Below are the code and all the weights of a small trained network. Each question names an input and a target symbol and asks about switching units off, where a switched-off unit gives its printed mean instead of its output.

import numpy as np


def w(rows, s, z=0):
    codes = np.array(rows[::2]) - 128.0
    scale = np.full(codes.shape[1], s)
    scale[-1] = z or s
    return codes * scale


def f(y):
    return np.maximum(y, 0)


def softmax(a):
    e = np.exp(a - a.max(-1, keepdims=True))
    return e / e.sum(-1, keepdims=True)


def log_softmax(a):
    a = a - a.max(-1, keepdims=True)
    return a - np.log(np.exp(a).sum(-1, keepdims=True))


def net(x, mask):
    ids = ['αβγδεζηθμπστψω'.index(c) for c in x.split()]
    T = len(ids)
    res = E[ids] + P[:T]
    r = res
    for j in range(3):
        rows = slice(2 * j, 2 * j + 2)
        q, k, v = (r @ M[0][rows].T for M in (Q, K, V))
        z = softmax(np.where(np.tri(T) > 0, q @ k.T / 2**0.5, -1e9)) @ v
        o = O[0][rows]
        res = res + np.where(mask[j], z, o[:, -1]) @ o[:, :-1]
    y = f(res @ A[0][:, :-1].T + A[0][:, -1])
    res = res + np.where(mask[3:27], y, B[0][:, -1]) @ B[0][:, :-1]
    return log_softmax(res[-1] @ U[:, :-1].T + U[:, -1])


Q, K, V, O, A, B = {}, {}, {}, {}, {}, {}
E = w([
[104,31,105,240,85,97],'α',
[254,98,131,103,189,129],'β',
[72,121,82,103,209,213],'γ',
[112,182,158,84,66,88],'δ',
[93,167,143,106,137,85],'ε',
[95,172,70,40,58,236],'ζ',
[62,137,223,103,118,194],'η',
[57,172,138,115,160,78],'θ',
[149,139,100,111,195,90],'μ',
[116,172,53,88,148,91],'π',
[107,53,44,191,51,138],'σ',
[197,136,164,92,110,111],'τ',
[212,144,32,77,160,109],'ψ',
[48,35,80,235,74,136],'ω',
],0.0067)
P = w([
[86,8,73,113,63,107],'0',
[130,119,90,176,106,157],'1',
[101,90,129,101,153,123],'2',
[82,18,107,85,86,93],'3',
[147,156,92,206,95,168],'4',
[122,155,144,117,178,129],'5',
[83,42,128,64,133,86],'6',
[148,179,101,227,87,184],'7',
[131,197,151,139,182,144],'8',
[84,110,156,56,173,90],'9',
[158,196,108,246,82,191],'10',
[126,226,159,163,183,158],'11',
[67,175,167,73,204,100],'12',
[175,206,119,255,73,203],'13',
],0.0048)
Q[0] = w([
[139,193,120,211,116,208],'head 0',
[142,197,161,47,174,129],'head 0',
[118,90,144,1,154,80],'head 1',
[148,217,156,77,168,144],'head 1',
[127,123,144,138,84,134],'head 2',
[122,180,149,145,113,108],'head 2',
],0.035)
K[0] = w([
[165,232,123,231,128,173],'head 0',
[149,225,167,40,192,135],'head 0',
[101,60,143,4,148,89],'head 1',
[155,247,161,65,194,150],'head 1',
[157,154,129,156,78,122],'head 2',
[148,211,128,176,151,162],'head 2',
],0.024)
V[0] = w([
[95,169,209,149,61,18],'head 0',
[5,146,141,118,158,217],'head 0',
[162,91,210,101,73,206],'head 1',
[144,190,86,87,4,120],'head 1',
[95,178,141,114,145,148],'head 2',
[155,212,135,208,78,148],'head 2',
],0.014)
O[0] = w([
[204,172,82,250,146,149,17],'head 0',
[187,106,131,68,123,254,184],'head 0',
[92,210,84,112,158,208,187],'head 1',
[161,159,195,64,227,117,183],'head 1',
[117,157,129,141,134,66,94],'head 2',
[92,31,102,67,115,79,2],'head 2',
],0.0083,0.0017)
A[0] = w([
[159,99,161,176,172,82,154],'neuron 0',
[210,83,194,124,35,96,170],'neuron 1',
[129,130,148,140,133,143,96],'neuron 2',
[131,133,182,127,90,117,156],'neuron 3',
[120,157,150,131,127,158,64],'neuron 4',
[133,168,70,119,87,112,180],'neuron 5',
[198,106,132,137,190,130,104],'neuron 6',
[89,156,140,166,172,83,129],'neuron 7',
[125,117,145,162,122,110,71],'neuron 8',
[110,88,158,180,105,153,1],'neuron 9',
[41,170,181,128,52,64,37],'neuron 10',
[115,102,143,141,221,122,137],'neuron 11',
[83,113,145,171,137,180,82],'neuron 12',
[143,169,147,117,121,130,177],'neuron 13',
[94,88,111,119,173,133,61],'neuron 14',
[133,104,98,146,131,148,245],'neuron 15',
[99,136,110,186,126,87,64],'neuron 16',
[196,98,144,125,144,133,131],'neuron 17',
[234,74,179,153,128,102,104],'neuron 18',
[112,124,220,168,129,150,51],'neuron 19',
[175,153,60,166,172,113,177],'neuron 20',
[142,139,217,131,178,102,70],'neuron 21',
[112,146,93,124,180,135,153],'neuron 22',
[248,110,74,146,156,136,109],'neuron 23',
],0.014,0.0039)
B[0] = w([
[178,108,181,178,81,148,219],'neuron 0',
[194,172,64,203,182,84,184],'neuron 1',
[142,144,143,123,134,124,141],'neuron 2',
[122,137,125,116,177,141,170],'neuron 3',
[148,182,149,139,111,119,185],'neuron 4',
[144,171,118,70,138,137,184],'neuron 5',
[79,105,113,135,114,186,165],'neuron 6',
[137,99,209,146,140,84,218],'neuron 7',
[140,135,106,121,152,166,132],'neuron 8',
[101,63,175,175,72,113,144],'neuron 9',
[1,171,156,159,117,100,149],'neuron 10',
[125,55,109,120,144,130,176],'neuron 11',
[119,120,187,187,172,149,212],'neuron 12',
[111,115,99,102,118,83,254],'neuron 13',
[110,118,90,154,146,165,144],'neuron 14',
[110,131,103,78,170,86,236],'neuron 15',
[115,132,77,85,188,181,146],'neuron 16',
[97,145,95,129,107,164,153],'neuron 17',
[103,181,126,189,74,208,162],'neuron 18',
[176,202,159,140,126,153,141],'neuron 19',
[173,114,152,60,66,129,230],'neuron 20',
[131,57,97,171,191,169,197],'neuron 21',
[107,108,158,98,105,155,204],'neuron 22',
[54,154,74,155,53,115,162],'neuron 23',
],0.031,0.0034)
U = w([
[223,102,99,207,158,204,56],'α',
[120,145,123,150,80,152,137],'β',
[68,66,88,103,213,229,117],'γ',
[137,114,111,130,136,132,111],'δ',
[223,55,201,79,121,64,141],'ε',
[89,165,74,19,73,125,162],'ζ',
[194,222,192,158,160,133,139],'η',
[160,137,120,132,105,109,126],'θ',
[133,131,94,132,106,108,187],'μ',
[109,182,103,162,70,155,144],'π',
[198,153,22,86,232,44,206],'σ',
[2,158,178,134,127,77,199],'τ',
[65,77,156,157,43,180,4],'ψ',
[68,76,155,211,174,70,22],'ω',
],0.0055,0.0032)

Each question gives the input, a string of symbols that net reads in full, and the target symbol t.
The units are the heads (2 rows each of Q, K, V and O) and the neurons (one row each of A and B). Each row of codes is followed by its name. A weight is (code - 128) times the scale printed after its matrix; where a second scale follows, it is the last column's (O, A, B and U).
mask holds one flag per unit, heads first, then neurons. A switched-off unit (its flag False) gives its mean, the last column of its rows in O or B, instead of its output. The means were averaged over made-up inputs and are rounded, as every weight is.
A unit's drop is (log p(t) with every unit on - log p(t) with that unit switched off) / (log p(t) with every unit on - log p(t) with every unit switched off).
The circuit of an input: a set's keep is (log p(t) with only the set's units on - log p(t) with every unit switched off) / (log p(t) with every unit on - log p(t) with every unit switched off). Starting from the 12 units with the biggest drops (on a tie, the unit counted first), units are removed one at a time, each time the one whose removal leaves the highest keep (on an exact tie, the one counted first), for as long as the keep stays at least 0.8.
circuit, biggest first: the units of the circuit, biggest drop first
most important unit: the unit with the biggest drop
k most important neurons: the k neurons with the biggest drops, biggest first
heads that matter: for each layer, one digit per head in row order, 1 if its drop is at least 0.15 and else 0, layers parted by /
input τ τ τ δ, target ε: heads that matter -> 110
input γ ψ η, target η: circuit, biggest first -> (neuron 19; head 2)
input π τ γ β β τ τ, target τ: heads that matter -> 110
input γ η δ η β τ τ σ θ δ, target ε: heads that matter -> 111
input δ β α ζ μ π δ δ τ η η η ψ ω, target ω: circuit, biggest first -> (neuron 9; neuron 12)
input γ π γ γ τ, target α: circuit, biggest first -> (head 1; neuron 1; neuron 21; neuron 18)
input β γ δ η, target η: most important unit -> head 2
input γ γ ε τ ω β τ τ τ τ δ τ, target ε: circuit, biggest first -> (head 0; neuron 7; neuron 20)
input σ γ τ γ τ η β, target σ: circuit, biggest first -> (head 1; neuron 1; neuron 0)
input γ ε π, target σ: circuit, biggest first -> (head 1; head 0; neuron 1; neuron 0)
input τ η θ τ τ γ ψ β π τ ζ τ ζ ε, target γ: circuit, biggest first -> (head 1; neuron 21; neuron 11)
input γ δ ω β β τ τ β γ τ ψ, target τ: circuit, biggest first -> (head 0; neuron 10)
input α θ δ τ δ, target π: circuit, biggest first -> (head 0; head 1; neuron 23; neuron 18)
input γ η π γ τ η ε ω π, target ζ: heads that matter -> 100
input τ τ τ γ τ η τ, target σ: circuit, biggest first -> (neuron 1)
input γ ζ δ β η ω, target ω: circuit, biggest first -> (neuron 9; head 1; neuron 12; neuron 20)
input γ γ τ ω τ τ τ γ η δ τ π τ, target ψ: heads that matter -> 100
input τ τ τ η γ μ τ τ τ γ τ π π α, target α: circuit, biggest first -> (neuron 0; neuron 16; head 0)
input τ τ τ τ τ ω ζ, target ζ: heads that matter -> 000
input τ η η μ π τ γ ψ, target α: circuit, biggest first -> (head 1; neuron 1; neuron 18)
input τ π τ τ μ β τ γ θ, target τ: circuit, biggest first -> (neuron 10; head 1)
input τ σ τ τ τ δ τ γ τ τ ω π β, target ε: circuit, biggest first -> (head 0; neuron 20; neuron 7)
input η τ τ τ τ ζ γ π γ τ β δ τ π, target τ: heads that matter -> 101
input θ τ δ τ π τ γ π τ β γ δ π β, target σ: heads that matter -> 110
input ψ τ μ τ δ τ τ ψ τ π δ, target ω: 2 most important neurons -> (neuron 10; neuron 21)
input ω β τ γ τ ψ η δ β α, target α: heads that matter -> 010
input τ τ τ π, target ε: heads that matter -> 111
input π τ σ ψ τ ζ ψ, target ω: most important neuron -> (neuron 10)
input ζ τ γ γ τ θ β τ τ, target π: most important unit -> head 0
input τ τ ζ β τ τ τ π ω τ τ, target α: 2 most important neurons -> (neuron 21; neuron 1)
